[[-23.2  27.3  45.5  47.0 -26.7  -1.8 -22.2   6.1 -28.4]
 [-48.9  26.6  56.1  23.4 -33.5  32.8 -10.4  53.3  -1.7]
 [  7.9  59.9 -47.8 -40.9   1.5  35.5  39.8 -16.3   1.5]
 [-37.9 -42.5 -15.9  47.0   6.9  27.3  54.0  52.3  45.0]
 [ 37.7 -10.1 -53.6   8.1  41.1 -71.6  21.6  52.4 -47.6]
 [-26.5  45.2  26.4  -1.1 -35.5  -2.8 -34.5 -46.8 -13.6]
 [-62.1  10.2 -37.0  -5.9 -13.8  48.9  52.1  49.9  42.7]]
The first entry in reading order? -23.2
The entry directly below the smallest entry is -2.8
The third entry on the diagonal from the top-right corner? 39.8
The 2nd entry, reading row by row is 27.3
The entry just right of the smallest entry? 21.6
The top entry of the column that holds the smallest entry? -1.8
The entry directly below the largest entry is -42.5
The bottom-left entry is -62.1
The entry directly above -16.3? 53.3
The entry just left of the largest entry? 7.9
The entry in the bottom-right corner? 42.7
The 1st entry on the diagonal from the top-right corner? -28.4
The entry directly below -16.3 -> 52.3
The largest entry in the first row: 47.0
The third entry, reading row by row? 45.5
The fourth-last entry, reading row by row? 48.9
The entry directly above 59.9? 26.6
The last entry of the smallest entry's row? -47.6
The 2nd largest entry? 56.1
The entry directly above 45.2? -10.1
The entry directly above the centre entry? 1.5
The entry just right of 45.2? 26.4
The centre entry is 6.9
The bottom entry of the column that holds the largest entry: 10.2
The largest entry in the last row is 52.1
The entry directly below 41.1 is -35.5
The entry just right of the largest entry? -47.8
The minimum? -71.6
The third largest entry: 54.0
The entry directly above 45.0? 1.5

arr = [[5, 3, 2, 1, 4, 2, 1, 3, 3], [4, 2, 2, 4, 4, 5, 2, 1, 5], [3, 3, 5, 3, 2, 3, 3, 3, 3], [1, 2, 4, 5, 2, 3, 4, 3, 2], [3, 1, 3, 5, 3, 3, 3, 3, 3], [3, 4, 4, 0, 2, 1, 3, 5, 1], [3, 4, 7, 3, 2, 4, 3, 2, 3]]
Report the entry just left of the smallest entry.
4
The entry just left of 7 -> 4
Report the entry just right of the largest entry.
3
The smallest entry -> 0
The entry at the centre: 2
The first entry in reading order is 5

-3.5,-22.5,-11.7,-2.6,51.2,-27.6,35.6,-53.7,16.4,19.2,9.8,-34.7,17.3,1.8
-6.0,-10.6,-3.7,18.5,15.1,12.7,-2.1,-42.9,-10.4,-17.2,-45.7,27.0,-11.1,-6.2
-15.3,42.3,28.6,24.6,-28.1,-4.4,-14.4,-46.5,29.2,-14.7,-7.2,-29.7,-10.6,8.9
-46.7,34.1,7.9,-34.7,6.4,0.2,-16.8,-22.9,0.0,-28.2,-11.1,-34.9,12.3,-0.4
5.2,40.2,-1.1,17.2,-31.5,3.8,34.2,-12.6,24.3,24.6,-20.2,-33.4,-18.1,-0.8
8.5,-34.0,-21.6,-18.2,52.7,13.4,17.8,-19.7,22.2,24.0,-0.2,-6.2,42.9,20.8
-3.6,-41.6,12.9,-13.4,6.0,-2.8,-8.1,67.5,-17.1,-30.3,-58.4,21.7,-33.2,-1.8
16.2,18.0,-15.8,25.7,1.3,-20.8,-1.6,-31.6,24.0,2.4,8.1,10.6,15.2,21.7
16.1,49.2,-49.2,-24.3,0.9,-39.6,18.0,-4.1,18.3,-5.8,11.3,-21.0,30.2,-8.1
-63.0,17.3,17.8,-35.2,-1.5,-4.2,-15.7,18.2,-9.2,-11.4,-54.8,19.3,-0.7,-0.9
61.0,25.0,-31.6,-15.0,-5.2,-30.7,-15.2,-13.8,11.4,-27.9,41.7,-39.9,48.2,4.0
-19.7,-29.7,13.2,-33.7,-6.5,14.9,2.2,-14.0,-8.1,20.9,10.7,-3.7,31.6,22.9
-4.2,26.0,10.2,30.8,3.6,-3.7,30.4,16.9,-13.7,-27.2,-45.0,6.7,-5.8,-5.1
28.0,-31.5,19.8,46.9,53.4,-6.4,4.8,8.8,16.7,18.2,-10.8,-5.1,-23.5,2.7
-18.2,36.0,-5.6,-21.0,10.0,25.0,2.5,-14.0,1.6,-17.4,-17.6,23.6,1.9,-2.4
Indices start at 0.
What is the entry in the top-right corner?
A: 1.8
The entry just left of -30.3 -> -17.1
What is the entry just left of the largest entry?
A: -8.1
What is the entry in row 0 and column 2?
A: -11.7
The entry at row 0, column 1 -> -22.5
What is the entry at row 2, column 0?
A: -15.3
What is the entry just left of -22.5?
A: -3.5
The entry in the bottom-right corner is -2.4
The entry directly below 12.9: -15.8
The entry just left of 19.8: -31.5
The entry in row 1 and column 1 is -10.6
The entry at row 1, column 2: -3.7
What is the entry in row 1 and column 0?
A: -6.0
The entry directly above the largest entry is -19.7
The entry just left of -13.4 is 12.9
What is the entry just right of 49.2?
A: -49.2
The entry directly above 34.2 -> -16.8
The entry just right of -15.7 -> 18.2
What is the entry directly below 61.0?
A: -19.7
The entry directly below the smallest entry -> 61.0
What is the entry at row 2, column 1?
A: 42.3
The entry just left of 53.4 -> 46.9
The entry directly above the smallest entry -> 16.1
The entry just right of 19.2 is 9.8
What is the entry just left of -45.0?
A: -27.2
The entry directly below 46.9: -21.0
What is the entry directly below -13.4?
A: 25.7
The entry directly above -3.6 -> 8.5

Read these off the array that follows.
1) Report the entry just left of the smallest entry.
2) Report the entry just right of -12.96.
3) Report the entry just right of 32.37.
4) Report the entry just right of -97.44.
[[   7.43 -100.26  -27.84  -70.85   72.48  276.30  -96.44  -79.99  -36.67
   260.79   62.20   16.64   20.54  108.32   65.19  -59.04]
 [  97.55  129.53   98.75  -24.70    0.86   34.54    1.21  -47.41  205.73
  -252.81  -12.49   57.02   64.62  166.71  -65.32  114.57]
 [  69.45   88.86   21.58   29.43  -73.28   61.20  -54.30  107.15   71.23
  -173.58   48.80  -19.88  -81.71  207.23   34.44   46.24]
 [   5.25 -107.63   17.48  -89.10   64.57  271.13 -106.58  -33.45  -44.11
   221.40   38.62   32.37   10.37  114.22   57.39  -54.89]
 [  -0.22  -98.27  -31.02  -70.71   92.80  272.23  -92.44  -51.38  -17.99
   263.75   55.12   26.07    3.49  131.26   79.74  -40.79]
 [ -36.52  -90.24  -66.00  -40.53   41.75  213.18 -129.43  -13.28  -72.37
   236.91   93.42   91.07  -51.77  182.13   53.75   27.87]
 [ 162.50  -34.78   42.39  -18.27  -84.61   69.82   94.25  -69.64   45.60
  -111.67   28.65  -21.45   -4.42   15.94  -12.96   98.58]
 [  84.20   94.10    0.15   51.61  -81.54   85.06  -67.65  130.75   68.26
  -175.00   58.47  -44.74   68.84  247.62   48.68   36.96]
 [ -22.70  -97.44  -84.47  -44.14   41.75  214.58 -119.32   -2.69  -77.45
   261.40  106.95   96.50   32.72  185.34   44.49   34.88]
 [ -20.43  -94.56  -71.01  -26.49   51.76  191.60 -134.92   15.54  -75.68
   221.36   84.69  101.00  -67.06  172.75   50.57   29.06]
 [ 192.57  102.32   56.86  -12.52   27.32   11.73   57.21  128.84   54.89
   -80.40   52.96   -1.84   55.65   14.63   35.63   50.26]
 [  77.90   93.67  -26.90   17.16  -42.93   92.48  -66.82  -17.48   73.83
  -156.50   49.15  -33.57  -57.56  231.90   35.07   42.70]]
1) 205.73
2) 98.58
3) 10.37
4) -84.47

Read these off the array that follows.
1) Report the entry just left of -61.2.
2) Report the entry just right of the smallest entry.
3) Report the entry just right of the largest entry.
[[-28.8  26.5  -3.7  13.0 -17.4 -19.2  -0.6   8.7   8.6  -6.2  19.0   3.0
  -21.3   7.3  13.8]
 [ 17.9 -35.7  -1.1  20.2  11.7  38.3   1.0 -61.2  11.8 -11.5 -25.2  22.0
   -3.9  11.0 -12.2]
 [ -9.7   6.2   2.4   3.4  -3.3  -8.0   0.7   7.7   0.6   2.7   6.5  -0.7
   -7.7  -1.6   5.6]
 [-45.8  44.6 -18.0  24.8 -32.9 -23.9  -1.7  -1.1  27.8 -24.3  41.3  15.2
  -39.0  18.0  23.2]
 [ 17.4 -36.7  -0.1  21.8  12.7  40.9   1.3 -65.8  14.5 -12.5 -28.1  24.4
   -4.9  12.7 -12.7]
 [ 15.0 -40.2   5.4  26.4  17.6  50.5   1.5 -82.8  22.8 -17.1 -37.8  33.9
  -12.6  19.6 -16.7]
 [ -2.8  -0.8   2.8   1.9   0.6  -2.7   1.2   2.4  -0.8   3.4   3.1   0.0
   -4.0  -3.4   2.1]
 [-33.0  31.4  -5.7  17.0 -20.8 -20.6  -1.6   6.3  13.0  -9.2  22.9   5.4
  -25.0  10.2  16.1]]
1) 1.0
2) 22.8
3) 1.5
